Below is a small trained network, with its code and all its weights. Each question gives an input and a class and asks what happens when units are switched off, that is, made to give their printed mean instead of their output.

import numpy as np


def w(rows, s, z=0):
    codes = np.array(rows[::2]) - 128.0
    scale = np.full(codes.shape[1], s)
    scale[-1] = z or s
    return codes * scale


def f(y):
    return np.maximum(y, 0)


def log_softmax(a):
    a = a - a.max(-1, keepdims=True)
    return a - np.log(np.exp(a).sum(-1, keepdims=True))


def net(x, mask):
    res = np.array(x, float).reshape(1, 2) / 4 @ E
    y = f(res @ A[0][:, :-1].T + A[0][:, -1])
    res = res + np.where(mask, y, B[0][:, -1]) @ B[0][:, :-1]
    return log_softmax(res[-1] @ U[:, :-1].T + U[:, -1])


A, B = {}, {}
E = w([
[168,254,50,137,43,2],'x0',
[173,14,46,146,27,184],'x1',
],0.0098)
A[0] = w([
[87,53,184,116,196,191,23],'neuron 0',
[75,243,163,92,176,83,43],'neuron 1',
[120,158,133,9,140,116,253],'neuron 2',
[49,186,202,110,156,117,76],'neuron 3',
[173,175,110,156,107,57,211],'neuron 4',
[101,212,177,153,216,130,18],'neuron 5',
[181,213,61,187,84,46,36],'neuron 6',
[37,81,197,114,179,218,58],'neuron 7',
[173,195,30,115,65,38,11],'neuron 8',
[167,85,40,174,55,159,25],'neuron 9',
[218,94,50,129,47,131,192],'neuron 10',
[126,117,171,47,125,174,224],'neuron 11',
[168,52,85,94,47,147,5],'neuron 12',
],0.016,0.015)
B[0] = w([
[96,101,134,229,18,202,229],'neuron 0',
[220,171,208,157,155,53,213],'neuron 1',
[136,56,43,106,179,28,229],'neuron 2',
[200,152,186,166,116,77,195],'neuron 3',
[70,58,49,129,130,115,237],'neuron 4',
[234,189,226,198,172,113,187],'neuron 5',
[82,61,138,229,38,170,221],'neuron 6',
[112,71,90,204,61,155,250],'neuron 7',
[127,69,144,219,7,191,219],'neuron 8',
[215,216,211,199,164,76,192],'neuron 9',
[178,114,111,99,191,55,251],'neuron 10',
[142,63,52,110,143,34,231],'neuron 11',
[226,207,226,212,140,64,184],'neuron 12',
],0.019)
U = w([
[107,74,173,203,19,189,66],'0',
[232,209,252,172,176,48,30],'1',
[123,45,40,79,188,35,253],'2',
[44,219,234,29,225,213,3],'3',
[28,223,216,36,196,235,3],'4',
[32,216,51,18,240,229,3],'5',
[114,146,60,27,197,235,3],'6',
],0.018,0.015)

Each question gives the input, the list of numbers given to net, and the class t.
The units are the neurons (one row each of A and B). Each row of codes is followed by its name. A weight is (code - 128) times the scale printed after its matrix; where a second scale follows, it is the last column's (A, B and U).
mask holds one flag per neuron, in row order. A switched-off neuron (its flag False) gives its mean, the last column of its row in B, instead of its output. The means were averaged over made-up inputs and are rounded, as every weight is.
A unit's drop is (log p(t) with every unit on - log p(t) with that unit switched off) / (log p(t) with every unit on - log p(t) with every unit switched off).
unit that matters most: the unit with the biggest drop
top k neurons: the k neurons with the biggest drops, biggest first
drop when u is switched off: that unit's drop, to one decimal
input [2,-3], class 2: top 2 neurons	(neuron 9; neuron 12)
input [4,6], class 1: top 2 neurons	(neuron 9; neuron 10)
input [8,-8], class 0: top 3 neurons	(neuron 6; neuron 8; neuron 4)
input [4,5], class 1: top 4 neurons	(neuron 10; neuron 9; neuron 0; neuron 7)
input [-3,3], class 2: unit that matters most	neuron 8
input [3,-3], class 2: top 4 neurons	(neuron 0; neuron 2; neuron 7; neuron 4)
input [-7,8], class 1: top 2 neurons	(neuron 12; neuron 9)
input [2,3], class 2: top 2 neurons	(neuron 1; neuron 5)
input [-3,-3], class 2: top 2 neurons	(neuron 8; neuron 6)
input [0,3], class 2: top 2 neurons	(neuron 1; neuron 5)
input [-3,-1], class 2: top 2 neurons	(neuron 8; neuron 6)
input [2,4], class 1: drop when neuron 9 is switched off	0.5
